Here are made-up nodes, facts about them, and rows of numbers that follow some of those facts. Name the node behind each unnamed row.

Known rows:
Q_539: [ 14   3  -7 -11  -8  -5   0  10  12 -10   0 -24  -8   8   5 -14  -8   7
  -2  -6  13  -7   7  -3  -5  -2]
Q_36: [  0  -7  15  17  -1  26  -7   5 -10  -5  17   8 -12 -19  -9  -7  -1  -3
  15  -4 -28  -7  -5 -13  -8   3]
Q_418: [ -8  -9   5  -8 -14   7   3   0  -4   5   6   1  10  -2   9   3   2  -3
   3  12   1  -2  -7  -6 -15   6]
Q_807: [ -6   1  19   8   8  21 -16  -4  -6 -20  12  17 -19 -13 -10 -14  -1  -4
  10   0 -20 -13   1 -10   3  -1]
Q_337: [  1   2   3  15   0  21 -15   4  -9 -19   9   1 -11  -8 -10 -12  -2   5
  10  -3 -10 -10   3  -5 -15  -4]
Q_692: [-13  -7   6 -10 -15   8   2  -1  -8   5   6   1  14  -5  10   4   3  -1
   2  18   4  -2  -7 -11 -17   5]
Q_157: [-13  -9   6 -11 -18   8   1  -4  -9   6   6   4  14  -3  11   6   4   0
   3  18   4  -4  -8  -7 -20   6]
Q_385: [ 11   3  -7  -9  -6  -2  -1   9  11 -10   0 -22  -6   7   4 -13  -7   7
  -1  -5  12  -7   6  -3  -7  -2]
Q_782: [-14   1   5 -22 -12   5 -11 -20  -3  -7  -1  12   3  -5   7  -1  -2   1
  -5  16   8 -11  -2  -5  -9   4]
Q_809: [-19   1  10 -18  -7   5  -8 -11  -6 -11   2  11   8   0   8  -2   4  -2
  -3  24  11  -8  -1  -7  -8   2]
Q_492: [  0 -11 -11  -3  -2  13  -3   3   2 -14   2  -6   0   5  -9 -12  -2  -1
  -4   1  10  -6   8  -7 -17  -1]
Q_756: [  0  -4  -2  -8 -13   8  -1  -7   5  10   2  -3  -1 -12   1   0  -7   1
  -2  -4  -5   0  -9  -9  -9  10]
Q_483: [ -1  -5  -1  -7 -11   8   1  -5   5   8   3  -2  -1 -10   1   0  -5   0
   0  -2  -5   0  -9  -8  -9   9]
Q_736: [ -8 -15   2 -17   4  10  -1  -3   8 -14   2   8  -6   4  -8 -14  -2 -12
  -7   6   6  -6   7 -12  -1   2]
Q_841: [  2   9  -6   3  -7   9  -9   6   3 -14   2  -6  -4   6   2  -7   0   5
   0   4   6   0  -5   5 -13  -1]
Q_942: [ -6   2  13 -10   5  11  -6 -11   6 -11  -3  -3   6   7  -1   0  -4  -8
   7   5   2  -7   6   1  11   0]
Q_583: [  0  -3  -5 -10 -15   9  -2 -11   5  11   1  -2  -2 -16   1   1  -9   2
  -2  -5  -6   0 -10 -10  -9  10]

How the nodes are related:
Q_101 Ξ Q_636; Q_102 Ξ Q_829; Q_139 Ξ Q_272; Q_141 Ξ Q_970; Q_154 Ξ Q_904; Q_157 Ξ Q_616; Q_159 Ξ Q_61; Q_166 Ξ Q_794
Q_167 Ξ Q_101; Q_177 Ξ Q_324; Q_188 Ξ Q_167; Q_193 Ξ Q_489; Q_198 Ξ Q_343; Q_206 Ξ Q_751; Q_22 Ξ Q_657; Q_244 Ξ Q_427
Q_258 Ξ Q_978; Q_26 Ξ Q_575; Q_27 Ξ Q_628; Q_272 Ξ Q_460; Q_273 Ξ Q_774; Q_281 Ξ Q_92; Q_282 Ξ Q_952; Q_303 Ξ Q_525
Q_324 Ξ Q_385; Q_336 Ξ Q_69; Q_337 Ξ Q_438; Q_338 Ξ Q_509; Q_343 Ξ Q_626; Q_352 Ξ Q_303; Q_358 Ξ Q_273; Q_36 Ξ Q_188
Q_373 Ξ Q_479; Q_377 Ξ Q_782; Q_379 Ξ Q_139; Q_385 Ξ Q_638; Q_386 Ξ Q_336; Q_388 Ξ Q_154; Q_398 Ξ Q_159; Q_418 Ξ Q_377
Q_42 Ξ Q_36; Q_423 Ξ Q_905; Q_43 Ξ Q_889; Q_438 Ξ Q_935; Q_451 Ξ Q_410; Q_460 Ξ Q_609; Q_466 Ξ Q_488; Q_479 Ξ Q_102
Q_481 Ξ Q_141; Q_488 Ξ Q_423; Q_489 Ξ Q_738; Q_496 Ξ Q_198; Q_509 Ξ Q_22; Q_517 Ξ Q_244; Q_525 Ξ Q_554; Q_537 Ξ Q_26
Q_539 Ξ Q_177; Q_554 Ξ Q_539; Q_575 Ξ Q_894; Q_578 Ξ Q_587; Q_580 Ξ Q_352; Q_587 Ξ Q_338; Q_589 Ξ Q_358; Q_591 Ξ Q_589
Q_592 Ξ Q_166; Q_595 Ξ Q_451; Q_602 Ξ Q_398; Q_609 Ξ Q_744; Q_61 Ξ Q_27; Q_616 Ξ Q_592; Q_628 Ξ Q_735; Q_636 Ξ Q_206
Q_648 Ξ Q_157; Q_657 Ξ Q_807; Q_659 Ξ Q_379; Q_69 Ξ Q_461; Q_692 Ξ Q_517; Q_731 Ξ Q_7; Q_735 Ξ Q_389; Q_738 Ξ Q_373
Q_744 Ξ Q_591; Q_751 Ξ Q_337; Q_774 Ξ Q_388; Q_782 Ξ Q_648; Q_794 Ξ Q_193; Q_807 Ξ Q_42; Q_809 Ξ Q_692; Q_824 Ξ Q_595
Q_829 Ξ Q_986; Q_836 Ξ Q_496; Q_843 Ξ Q_578; Q_858 Ξ Q_418; Q_889 Ξ Q_282; Q_894 Ξ Q_910; Q_904 Ξ Q_481; Q_905 Ξ Q_947
Q_908 Ξ Q_659; Q_910 Ξ Q_226; Q_92 Ξ Q_197; Q_946 Ξ Q_281; Q_947 Ξ Q_386; Q_954 Ξ Q_809; Q_962 Ξ Q_946; Q_970 Ξ Q_602
Q_978 Ξ Q_954; Q_986 Ξ Q_258; Q_101 Σ Q_492; Q_102 Σ Q_421; Q_115 Σ Q_5; Q_124 Σ Q_7; Q_130 Σ Q_481; Q_131 Σ Q_200
Q_132 Σ Q_267; Q_139 Σ Q_567; Q_142 Σ Q_363; Q_147 Σ Q_347; Q_152 Σ Q_43; Q_157 Σ Q_935; Q_193 Σ Q_497; Q_200 Σ Q_397
Q_205 Σ Q_40; Q_206 Σ Q_92; Q_217 Σ Q_959; Q_22 Σ Q_423; Q_226 Σ Q_272; Q_238 Σ Q_577; Q_243 Σ Q_648; Q_247 Σ Q_152
Q_256 Σ Q_61; Q_26 Σ Q_352; Q_267 Σ Q_408; Q_272 Σ Q_756; Q_279 Σ Q_226; Q_306 Σ Q_628; Q_315 Σ Q_978; Q_334 Σ Q_692
Q_342 Σ Q_669; Q_347 Σ Q_130; Q_358 Σ Q_73; Q_363 Σ Q_131; Q_366 Σ Q_893; Q_37 Σ Q_876; Q_379 Σ Q_972; Q_388 Σ Q_483
Q_397 Σ Q_736; Q_398 Σ Q_238; Q_40 Σ Q_139; Q_408 Σ Q_746; Q_416 Σ Q_217; Q_421 Σ Q_575; Q_425 Σ Q_595; Q_43 Σ Q_358
Q_433 Σ Q_984; Q_437 Σ Q_985; Q_443 Σ Q_22; Q_460 Σ Q_873; Q_461 Σ Q_115; Q_481 Σ Q_522; Q_488 Σ Q_433; Q_490 Σ Q_990
Q_492 Σ Q_26; Q_497 Σ Q_460; Q_5 Σ Q_970; Q_507 Σ Q_787; Q_509 Σ Q_256; Q_522 Σ Q_425; Q_545 Σ Q_507; Q_567 Σ Q_37
Q_570 Σ Q_578; Q_575 Σ Q_986; Q_577 Σ Q_611; Q_580 Σ Q_437; Q_583 Σ Q_279; Q_587 Σ Q_147; Q_589 Σ Q_638; Q_595 Σ Q_443
Q_598 Σ Q_589; Q_611 Σ Q_554; Q_616 Σ Q_509; Q_618 Σ Q_738; Q_619 Σ Q_618; Q_626 Σ Q_580; Q_628 Σ Q_672; Q_638 Σ Q_583
Q_651 Σ Q_619; Q_669 Σ Q_774; Q_672 Σ Q_89; Q_678 Σ Q_303; Q_69 Σ Q_379; Q_692 Σ Q_828; Q_694 Σ Q_916; Q_7 Σ Q_881
Q_73 Σ Q_947; Q_735 Σ Q_592; Q_736 Σ Q_854; Q_738 Σ Q_587; Q_746 Σ Q_193; Q_756 Σ Q_388; Q_774 Σ Q_965; Q_782 Σ Q_416
Q_787 Σ Q_490; Q_799 Σ Q_205; Q_806 Σ Q_570; Q_810 Σ Q_678; Q_813 Σ Q_799; Q_826 Σ Q_398; Q_828 Σ Q_366; Q_829 Σ Q_806
Q_841 Σ Q_342; Q_854 Σ Q_101; Q_858 Σ Q_206; Q_867 Σ Q_829; Q_873 Σ Q_545; Q_876 Σ Q_18; Q_881 Σ Q_102; Q_89 Σ Q_991
Q_893 Σ Q_694; Q_916 Σ Q_36; Q_92 Σ Q_306; Q_935 Σ Q_813; Q_94 Σ Q_952; Q_942 Σ Q_983; Q_947 Σ Q_626; Q_959 Σ Q_598
Q_965 Σ Q_69; Q_970 Σ Q_942; Q_972 Σ Q_132; Q_978 Σ Q_867; Q_983 Σ Q_858; Q_984 Σ Q_461; Q_986 Σ Q_247; Q_990 Σ Q_142
Q_991 Σ Q_810; Q_101 α plubromas; Q_102 α bobres; Q_115 α bobres; Q_124 α ditil; Q_130 α plubromas; Q_131 α gunili; Q_132 α gunili
Q_139 α ditil; Q_141 α ditil; Q_142 α ditil; Q_147 α plubromas; Q_152 α ditil; Q_154 α ditil; Q_157 α ditil; Q_159 α ditil
Q_166 α plubromas; Q_167 α plubromas; Q_177 α ditil; Q_18 α plubromas; Q_188 α gunili; Q_193 α gunili; Q_197 α bobres; Q_198 α gunili
Q_200 α plubromas; Q_205 α plubromas; Q_206 α plubromas; Q_217 α gunili; Q_22 α plubromas; Q_226 α plubromas; Q_238 α plubromas; Q_243 α ditil
Q_244 α gunili; Q_247 α ditil; Q_256 α bobres; Q_258 α plubromas; Q_26 α ditil; Q_267 α ditil; Q_27 α bobres; Q_272 α gunili
Q_273 α ditil; Q_279 α bobres; Q_281 α gunili; Q_282 α bobres; Q_303 α plubromas; Q_306 α plubromas; Q_315 α plubromas; Q_324 α plubromas
Q_334 α bobres; Q_336 α bobres; Q_337 α gunili; Q_338 α plubromas; Q_342 α plubromas; Q_343 α bobres; Q_347 α plubromas; Q_352 α ditil
Q_358 α gunili; Q_36 α ditil; Q_363 α plubromas; Q_366 α gunili; Q_37 α ditil; Q_373 α bobres; Q_377 α plubromas; Q_379 α gunili
Q_385 α gunili; Q_386 α plubromas; Q_388 α gunili; Q_389 α plubromas; Q_397 α plubromas; Q_398 α bobres; Q_40 α ditil; Q_408 α plubromas
Q_410 α bobres; Q_416 α bobres; Q_418 α ditil; Q_42 α gunili; Q_421 α gunili; Q_423 α gunili; Q_425 α ditil; Q_427 α bobres
Q_43 α bobres; Q_433 α bobres; Q_437 α ditil; Q_438 α ditil; Q_443 α gunili; Q_451 α bobres; Q_460 α plubromas; Q_461 α ditil
Q_466 α bobres; Q_479 α plubromas; Q_481 α plubromas; Q_483 α ditil; Q_488 α plubromas; Q_489 α ditil; Q_490 α gunili; Q_492 α gunili
Q_496 α bobres; Q_497 α bobres; Q_5 α plubromas; Q_507 α plubromas; Q_509 α ditil; Q_517 α bobres; Q_522 α gunili; Q_525 α ditil
Q_537 α plubromas; Q_539 α gunili; Q_545 α ditil; Q_554 α ditil; Q_567 α bobres; Q_570 α gunili; Q_575 α ditil; Q_577 α plubromas
Q_578 α gunili; Q_580 α ditil; Q_583 α ditil; Q_587 α plubromas; Q_589 α bobres; Q_591 α gunili; Q_592 α ditil; Q_595 α plubromas
Q_598 α plubromas; Q_602 α ditil; Q_609 α ditil; Q_61 α bobres; Q_611 α ditil; Q_616 α bobres; Q_618 α plubromas; Q_619 α gunili
Q_626 α gunili; Q_628 α ditil; Q_636 α ditil; Q_638 α plubromas; Q_640 α gunili; Q_648 α gunili; Q_651 α gunili; Q_657 α bobres
Q_659 α gunili; Q_669 α plubromas; Q_672 α ditil; Q_678 α bobres; Q_69 α gunili; Q_692 α ditil; Q_694 α gunili; Q_697 α ditil
Q_7 α ditil; Q_73 α ditil; Q_731 α plubromas; Q_735 α ditil; Q_736 α plubromas; Q_738 α bobres; Q_744 α bobres; Q_746 α bobres
Q_751 α plubromas; Q_756 α ditil; Q_774 α plubromas; Q_782 α plubromas; Q_787 α ditil; Q_794 α ditil; Q_799 α plubromas; Q_806 α plubromas
Q_807 α plubromas; Q_809 α plubromas; Q_810 α ditil; Q_813 α bobres; Q_824 α ditil; Q_826 α bobres; Q_828 α plubromas; Q_829 α gunili
Q_836 α bobres; Q_841 α gunili; Q_843 α gunili; Q_854 α plubromas; Q_858 α plubromas; Q_867 α plubromas; Q_873 α ditil; Q_876 α ditil
Q_881 α plubromas; Q_889 α bobres; Q_89 α bobres; Q_893 α bobres; Q_894 α plubromas; Q_904 α ditil; Q_905 α plubromas; Q_908 α ditil
Q_910 α bobres; Q_916 α bobres; Q_92 α ditil; Q_935 α plubromas; Q_94 α gunili; Q_942 α plubromas; Q_946 α plubromas; Q_947 α plubromas
Q_952 α gunili; Q_954 α ditil; Q_959 α plubromas; Q_962 α ditil; Q_965 α bobres; Q_970 α ditil; Q_972 α ditil; Q_978 α ditil
Q_983 α bobres; Q_984 α ditil; Q_985 α bobres; Q_986 α plubromas; Q_990 α gunili; Q_991 α plubromas

Rows to name:
No name comes twice in this set of rows, the named rows included.
[-15  -1  10 -17  -6   4  -7 -11  -2 -11   1  11   4   2   7  -3   2  -3
  -2  19   9 -10   0  -3  -6   2] : Q_377
[  3  13  -8   2 -11  11  -9  12   3 -18   5  -2  -7  11   5  -7  -2   2
   0   7   6   6 -10   7 -12  -2] : Q_132
[-13   8  -1  12  21  23   2  -2  13  11  -6 -16  24  -9 -15  11   6 -11
  -5   5   6  28  -7  -8   6   7] : Q_970
[  0 -18  -1  -9  -6   9   8   6   7   4   6  -5   0  -1  -2  -6  -3  -7
   0  -1  -1   0  -1 -13  -7   6] : Q_26
[-23  -1  11 -21 -11   6  -9 -14 -11 -11   2  15  13   1  11   1   5  -1
  -3  30  13 -11  -1  -7 -13   1] : Q_479
[-11  10   2   6  16  21   3   3   8   8  -3 -21  22 -12 -12   7   3  -7
  -2   8   5  26  -4 -16   9   3] : Q_628
[  0  -7   8  -1  -4  13   3  -1   3   5   2 -12  13   2   1   6  -4  -7
  12   0  -4   1  -1  -3   1   4] : Q_672
[ -2  -8 -18  20  13  -1 -10  -5  19 -10  -9   7   5   5 -16   6  22  -6
  -6  -3   8  -8  -9  25 -25  18] : Q_358
[-11  -1  15 -14  -2  10  -7 -15  -1 -12  -2   1  14   9   4   3  -2  -7
   9  14   6  -9   6   2   6  -1] : Q_858
[ -2 -12 -16  14   6  12 -10 -13  17  -4  -9  11   0  17 -11   4   8  -6
  -5 -10   8  -4  -9  30 -26   8] : Q_591
[-21  -2  11 -19 -11   5  -8 -14  -9 -11   2  15  11   2  10   0   5  -2
  -2  28  12 -12  -1  -5 -12   2] : Q_166
[ -5 -15  -6  -1   2  11  -7 -12  23 -11  -4  31 -11  26  -4  -1   6 -21
  -6  -2   1  -1 -15  30  -9  12] : Q_460
[ -9   0  18  -6   9   4  -3  -6   8  -2   3   5 -10   4   7 -12   3   1
  -8   5   7  -6   2  -2  -3  -4] : Q_618
[-22   0  11 -20  -9   5  -8 -12  -9 -11   2  13  11   0  10   0   4  -2
  -3  28  12  -9  -1  -7 -10   1] : Q_258

Now the same nodes, written a new way:
Some rows with their names:
Q_358: [ 5 -5  1  1 -1 -1  1 -3 12  1 -1 -3  9]
Q_43: [ 3 -6 -2 -2 -3  0  0  1 -2 -3 -6 -6  2]
Q_272: [  1  -7   6   0  -1  -3   3 -20  23   1   0  -8  11]
Q_905: [  1   1  -2  -2   3  -1   0 -11  -8   2   1   2  -1]
Q_985: [ 3 -6  1 -3 -2  4  0 -5 -1 -4 -6 -1 -2]
Q_373: [ 4 -6  2 -3 -2  4  0 -8 -4 -3 -7  0  0]
Q_694: [ 1 -2  0  2 -2  1  0  3  7  0 -1  2  4]
Q_893: [ 1 -4  1 -1 -4  1  0 -3 -4 -3 -7 -3  0]
Q_315: [-2  5 -2  0  1 -4 -1 -3 -6  2  0 -2 -2]
Q_200: [ 0  1 -1  1  1 -5  0 -7 -5  3  1 -1 -7]
Q_337: [ 4 -3  1  1  0  5  0  1  7 -1 -2  5  3]
Q_744: [  2  -9   6  -4   0   1   2 -24  10  -3  -5  -8   4]
Q_657: [ 2 -7  1 -3 -2  4  0 -7  0 -4 -6 -1 -1]
Q_306: [-5  7  0 -1  0 -3 -1 -7 -5  4  1 -1 -3]
Q_539: [-4  1 -3  3 -1  8 -3 19 31 -4 -2 -4 -9]
Q_517: [ 16   4  14   1   1   7   0 -11  -5  -2 -15  -1   0]
Q_193: [-7 -7 -3  2 -2 -1  2  1  4 -2  0  4  6]

Name these rows:
No name comes twice in this set of rows, the named rows included.
[ 1 -5  1 -2 -4  0  0 -3 -7 -2 -6 -2  2] : Q_738
[ 1 -7 -1 -1 -1  4  0 -3 12 -1  1  3  4] : Q_578
[12  8 11  2  4  5  0 -1  0  1 -1  2  2] : Q_954
[ -1   3  -1  -1   1  -5   0  -9 -10   3   1   0   1] : Q_488
[  1   8   0   1   1  -2  -1   1 -11   2  -2   0  -3] : Q_935
[  7  -7   3  -4  -1   3   1 -13 -14  -2  -7   4   4] : Q_197
[ 2 -4  1  2 -2  0  0  1  7  0 -1  3  3] : Q_492
[ 9 10  3  2  3 -2 -1 -3 -9  3 -5 -4  1] : Q_986
[ 2  1 -2  0  1  3 -1 13 -9  0  5  8 -1] : Q_141
[ 0  2  5 -1 -1 -2  1 -6 -9  4  7  5  7] : Q_92
[ -5  -6   6   1   1  -3   4 -23  24  -1  -1  -8  14] : Q_379
[-4  2 -1  1  2 -5  1 -6 -6  1  0  0 -5] : Q_507
[ -7   5  -4   4   0   1  -2  26  24  -2   5 -10  -9] : Q_580

